Below is a small trained network, with its code and all its weights. Each question gives an input and a target symbol and asks what happens when units are switched off, that is, made to give their printed mean instead of their output.

import numpy as np


def w(rows, s, z=0):
    codes = np.array(rows[::2]) - 128.0
    scale = np.full(codes.shape[1], s)
    scale[-1] = z or s
    return codes * scale


def f(y):
    return np.maximum(y, 0)


def softmax(a):
    e = np.exp(a - a.max(-1, keepdims=True))
    return e / e.sum(-1, keepdims=True)


def log_softmax(a):
    a = a - a.max(-1, keepdims=True)
    return a - np.log(np.exp(a).sum(-1, keepdims=True))


def net(x, mask):
    ids = ['ΔΛΩαβεζημξστφψ'.index(c) for c in x.split()]
    T = len(ids)
    res = E[ids] + P[:T]
    u = 0
    for l in range(3):
        r = res
        for j in range(2):
            rows = slice(3 * j, 3 * j + 3)
            q, k, v = (r @ M[l][rows].T for M in (Q, K, V))
            z = softmax(np.where(np.tri(T) > 0, q @ k.T / 3**0.5, -1e9)) @ v
            o = O[l][rows]
            res = res + np.where(mask[u + j], z, o[:, -1]) @ o[:, :-1]
        u += 2
        y = f(res @ A[l][:, :-1].T + A[l][:, -1])
        res = res + np.where(mask[u : u + 4], y, B[l][:, -1]) @ B[l][:, :-1]
        u += 4
    return log_softmax(res[-1] @ U[:, :-1].T + U[:, -1])


Q, K, V, O, A, B = {}, {}, {}, {}, {}, {}
E = w([
[8,172,177,94,145,125,155,142],'Δ',
[174,167,77,89,109,148,125,112],'Λ',
[203,193,135,82,122,102,208,107],'Ω',
[140,80,127,138,155,99,105,189],'α',
[143,110,41,56,147,110,155,168],'β',
[159,84,135,101,143,146,191,161],'ε',
[91,228,134,137,128,87,115,126],'ζ',
[110,162,75,147,155,174,124,166],'η',
[83,66,76,160,152,178,137,116],'μ',
[152,135,65,158,97,104,178,215],'ξ',
[127,63,144,140,165,107,181,65],'σ',
[151,111,111,187,144,47,150,116],'τ',
[119,138,52,152,160,60,118,74],'φ',
[169,197,133,165,193,147,135,125],'ψ',
],0.015)
P = w([
[140,139,171,106,34,146,92,128],'0',
[2,131,102,84,136,100,147,168],'1',
[23,127,91,98,155,99,153,173],'2',
[43,116,80,114,166,108,167,146],'3',
[72,117,73,132,179,110,165,146],'4',
[86,122,60,145,189,103,173,120],'5',
[102,120,51,142,205,101,174,113],'6',
[137,113,49,156,214,116,177,106],'7',
[157,109,36,152,230,102,182,95],'8',
[167,122,32,171,245,106,183,77],'9',
[189,114,27,170,253,108,183,85],'10',
[190,105,26,179,255,113,193,79],'11',
],0.0069)
Q[0] = w([
[97,143,99,116,253,75,168,169],'0.h0',
[116,81,144,99,188,148,115,78],'0.h0',
[158,96,90,189,74,125,187,117],'0.h0',
[187,105,249,122,61,184,52,112],'0.h1',
[62,64,64,123,133,79,178,147],'0.h1',
[166,138,143,194,136,174,86,185],'0.h1',
],0.012)
K[0] = w([
[160,160,105,201,171,130,129,117],'0.h0',
[122,96,133,126,216,177,134,53],'0.h0',
[106,95,97,167,95,147,172,164],'0.h0',
[69,174,159,105,44,140,157,158],'0.h1',
[163,140,85,188,247,100,178,89],'0.h1',
[121,127,157,26,97,182,135,111],'0.h1',
],0.015)
V[0] = w([
[85,122,191,41,83,174,36,168],'0.h0',
[73,107,25,118,111,145,174,140],'0.h0',
[144,124,142,74,86,45,125,98],'0.h0',
[95,145,2,138,97,138,46,171],'0.h1',
[149,117,172,193,157,27,88,167],'0.h1',
[114,141,126,38,163,75,127,49],'0.h1',
],0.007)
O[0] = w([
[236,150,175,146,27,126,76,26,2],'0.h0',
[159,150,142,2,191,89,117,153,170],'0.h0',
[88,162,139,105,22,53,221,96,86],'0.h0',
[159,140,16,113,136,80,2,49,129],'0.h1',
[151,100,202,190,163,55,58,192,153],'0.h1',
[149,135,204,101,143,78,231,43,145],'0.h1',
],0.0055,0.0082)
A[0] = w([
[97,31,139,141,110,137,86,60,152],'0.n0',
[1,105,163,107,126,128,135,116,63],'0.n1',
[191,23,133,61,66,96,128,110,3],'0.n2',
[64,111,123,134,138,131,100,111,65],'0.n3',
],0.0084,0.0028)
B[0] = w([
[8,72,129,177,102,156,96,30,157],'0.n0',
[225,166,163,19,229,144,1,160,254],'0.n1',
[93,54,210,45,38,97,87,200,140],'0.n2',
[226,64,143,99,169,51,35,69,185],'0.n3',
],0.0059,0.0023)
Q[1] = w([
[94,198,31,176,103,96,146,127],'1.h0',
[146,121,90,151,253,112,155,124],'1.h0',
[61,112,44,45,209,95,135,217],'1.h0',
[73,184,64,137,179,117,174,117],'1.h1',
[163,114,80,108,227,139,119,68],'1.h1',
[115,89,170,155,1,224,91,152],'1.h1',
],0.0072)
K[1] = w([
[64,112,150,110,87,165,95,95],'1.h0',
[202,116,156,171,106,130,122,124],'1.h0',
[165,126,185,170,119,112,133,84],'1.h0',
[113,108,158,123,69,162,121,132],'1.h1',
[131,117,132,133,97,143,76,107],'1.h1',
[102,116,120,116,252,140,165,151],'1.h1',
],0.012)
V[1] = w([
[156,179,140,93,213,187,103,122],'1.h0',
[105,164,125,163,159,104,24,76],'1.h0',
[148,97,34,92,142,97,157,170],'1.h0',
[159,137,137,75,3,183,97,108],'1.h1',
[151,96,173,65,169,117,67,244],'1.h1',
[157,177,113,198,106,196,102,140],'1.h1',
],0.0062)
O[1] = w([
[3,111,60,87,144,161,155,32,156],'1.h0',
[16,75,66,191,84,98,90,130,157],'1.h0',
[174,179,71,107,120,174,23,146,118],'1.h0',
[202,101,99,152,239,108,75,54,253],'1.h1',
[84,93,195,134,201,181,34,187,191],'1.h1',
[184,208,158,215,158,115,194,120,153],'1.h1',
],0.0057,0.0046)
A[1] = w([
[128,28,200,170,48,96,73,122,75],'1.n0',
[115,173,220,97,36,57,239,83,3],'1.n1',
[78,136,138,45,144,230,191,100,141],'1.n2',
[175,253,120,156,106,81,72,142,92],'1.n3',
],0.0057,0.0032)
B[1] = w([
[172,171,60,86,177,94,88,97,146],'1.n0',
[76,107,163,49,222,98,60,80,143],'1.n1',
[76,186,79,80,114,146,131,120,253],'1.n2',
[2,160,115,109,137,98,173,177,192],'1.n3',
],0.0077,0.0026)
Q[2] = w([
[166,108,150,237,76,193,81,33],'2.h0',
[144,210,122,193,129,255,126,143],'2.h0',
[91,123,101,130,245,109,125,118],'2.h0',
[128,168,203,166,65,131,116,66],'2.h1',
[85,151,110,119,218,142,129,145],'2.h1',
[115,184,154,159,105,132,163,152],'2.h1',
],0.0091)
K[2] = w([
[121,153,180,59,2,125,86,158],'2.h0',
[56,6,157,113,21,121,101,131],'2.h0',
[164,88,64,167,212,139,212,173],'2.h0',
[53,126,66,85,194,77,133,170],'2.h1',
[144,120,169,141,9,133,92,108],'2.h1',
[57,139,109,82,137,129,128,120],'2.h1',
],0.0081)
V[2] = w([
[108,75,157,123,201,114,133,66],'2.h0',
[139,29,99,78,129,228,173,179],'2.h0',
[112,255,170,143,151,204,93,123],'2.h0',
[127,91,91,133,121,68,127,126],'2.h1',
[109,74,76,124,228,152,124,100],'2.h1',
[194,110,149,192,96,176,156,81],'2.h1',
],0.0086)
O[2] = w([
[103,109,227,175,21,158,68,49,254],'2.h0',
[80,96,98,3,65,167,107,153,155],'2.h0',
[106,217,127,172,238,241,106,95,129],'2.h0',
[190,75,51,160,63,124,141,169,139],'2.h1',
[180,168,140,160,21,210,149,119,162],'2.h1',
[97,198,147,80,101,90,19,156,6],'2.h1',
],0.0069,0.0081)
A[2] = w([
[150,109,83,75,167,254,47,124,244],'2.n0',
[226,130,185,24,238,91,89,87,48],'2.n1',
[27,106,95,186,104,117,162,66,1],'2.n2',
[109,80,75,46,103,38,156,188,51],'2.n3',
],0.0047,0.0033)
B[2] = w([
[124,167,114,160,2,131,113,189,254],'2.n0',
[181,96,83,123,178,206,178,129,168],'2.n1',
[148,97,93,66,206,177,84,141,155],'2.n2',
[123,136,195,93,180,121,71,73,179],'2.n3',
],0.0074,0.0079)
U = w([
[237,211,151,71,145,112,232,79,28],'Δ',
[132,125,140,81,159,84,184,238,108],'Λ',
[158,86,142,172,144,47,184,71,98],'Ω',
[163,78,249,180,122,89,74,221,219],'α',
[139,172,134,204,139,158,176,115,137],'β',
[180,214,82,125,36,102,138,88,171],'ε',
[92,132,82,179,185,183,167,138,229],'ζ',
[129,118,20,30,153,75,146,149,62],'η',
[2,206,168,123,149,59,127,99,199],'μ',
[202,162,195,43,188,147,41,122,62],'ξ',
[90,67,198,113,154,182,166,43,3],'σ',
[91,104,235,87,67,168,230,159,189],'τ',
[227,152,97,121,164,77,47,43,70],'φ',
[110,81,85,104,99,162,37,92,66],'ψ',
],0.0056,0.0047)

Each question gives the input, a string of symbols that net reads in full, and the target symbol t.
The units are the heads (3 rows each of Q, K, V and O) and the neurons (one row each of A and B). Each row of codes is followed by its name. A weight is (code - 128) times the scale printed after its matrix; where a second scale follows, it is the last column's (O, A, B and U).
mask holds one flag per unit, layer by layer, with each layer's heads first. A switched-off unit (its flag False) gives its mean, the last column of its rows in O or B, instead of its output. The means were averaged over made-up inputs and are rounded, as every weight is.
A unit's drop is (log p(t) with every unit on - log p(t) with that unit switched off) / (log p(t) with every unit on - log p(t) with every unit switched off).
The circuit of an input: a set's keep is (log p(t) with only the set's units on - log p(t) with every unit switched off) / (log p(t) with every unit on - log p(t) with every unit switched off). Starting from the 12 units with the biggest drops (on a tie, the unit counted first), units are removed one at a time, each time the one whose removal leaves the highest keep (on an exact tie, the one counted first), for as long as the keep stays at least 0.8.
units of the circuit, in order: the units of the circuit, biggest drop first
most important unit: the unit with the biggest drop
top k neurons: the k neurons with the biggest drops, biggest first
k most important neurons of layer l: the k neurons of layer l with the biggest drops, biggest first
which heads matter: for each layer, one digit per head in row order, 1 if its drop is at least 0.15 and else 0, layers parted by /
input β τ ζ σ ζ ζ η ψ ζ ξ α, target ψ: units of the circuit, in order : (1.h1, 0.h0, 2.h0, 0.n2)
input β η ψ Ω ψ ξ Λ ξ ξ, target η: units of the circuit, in order : (0.h0, 2.h0)
input β ψ β ζ μ ψ, target ψ: most important unit : 1.h1
input ξ ψ β, target ζ: units of the circuit, in order : (2.h0, 2.h1, 1.h1)
input α ψ μ σ η ζ ε σ, target τ: units of the circuit, in order : (0.h1, 2.h0)
input ζ σ Λ τ ζ ξ ψ, target Ω: which heads matter : 10 / 11 / 10
input α ψ ξ φ ψ, target α: which heads matter : 10 / 11 / 00
input ε ψ ψ ξ Ω σ σ μ μ μ ψ, target ξ: which heads matter : 11 / 11 / 11
input ψ ζ τ μ ψ ζ ζ Λ φ ζ φ, target Ω: units of the circuit, in order : (2.h0, 0.h1)
input σ α τ ψ μ α ψ σ Λ Λ σ μ, target τ: units of the circuit, in order : (0.h1, 2.h0, 1.h1)
input Δ σ ξ σ σ, target σ: which heads matter : 10 / 00 / 11
input ψ ψ ξ τ Δ φ τ ψ, target μ: units of the circuit, in order : (2.h1, 0.h0, 1.h1)
input ψ α β Δ ε ζ ξ ξ ξ ζ η, target η: units of the circuit, in order : (2.h0, 0.h1)
input σ β ψ σ ξ ψ, target τ: most important unit : 0.h1
input η σ τ Ω ψ ψ ψ, target β: which heads matter : 11 / 01 / 11
input ψ φ β ζ ζ τ ξ ε ψ ξ ζ, target μ: units of the circuit, in order : (0.h0, 2.h1, 1.h1)
input σ ξ α ξ ζ τ, target α: which heads matter : 11 / 00 / 10
input ξ α ψ μ μ ξ Δ ξ Λ, target η: units of the circuit, in order : (2.h0, 0.h0)
input ψ ξ τ φ Ω, target μ: which heads matter : 10 / 11 / 01
input ψ ε ξ ξ, target μ: 2 most important neurons of layer 2 : (2.n3, 2.n1)
input σ ξ σ ψ τ Ω, target τ: top 2 neurons : (0.n1, 1.n1)
input ψ ψ ξ σ ψ Δ Δ τ φ, target μ: units of the circuit, in order : (2.h1, 0.h0)
input σ ψ ε ξ, target τ: units of the circuit, in order : (1.h1)
input μ τ ψ ε μ ε ψ ψ ε ψ σ ψ, target ε: units of the circuit, in order : (2.h1, 2.h0, 1.h0, 2.n0)
input Ω ψ ζ Λ ξ μ ξ, target η: which heads matter : 11 / 01 / 10
input α ψ ζ α φ ψ ε α ξ ψ Δ ψ, target α: 2 most important neurons of layer 1 : (1.n2, 1.n3)
input ξ σ ξ Δ ψ μ ψ Δ, target ζ: most important neuron of layer 0 : (0.n1)
input ψ σ σ σ ψ ε ψ ψ Λ ξ ψ ζ, target μ: units of the circuit, in order : (2.h1, 0.h0, 1.h1)
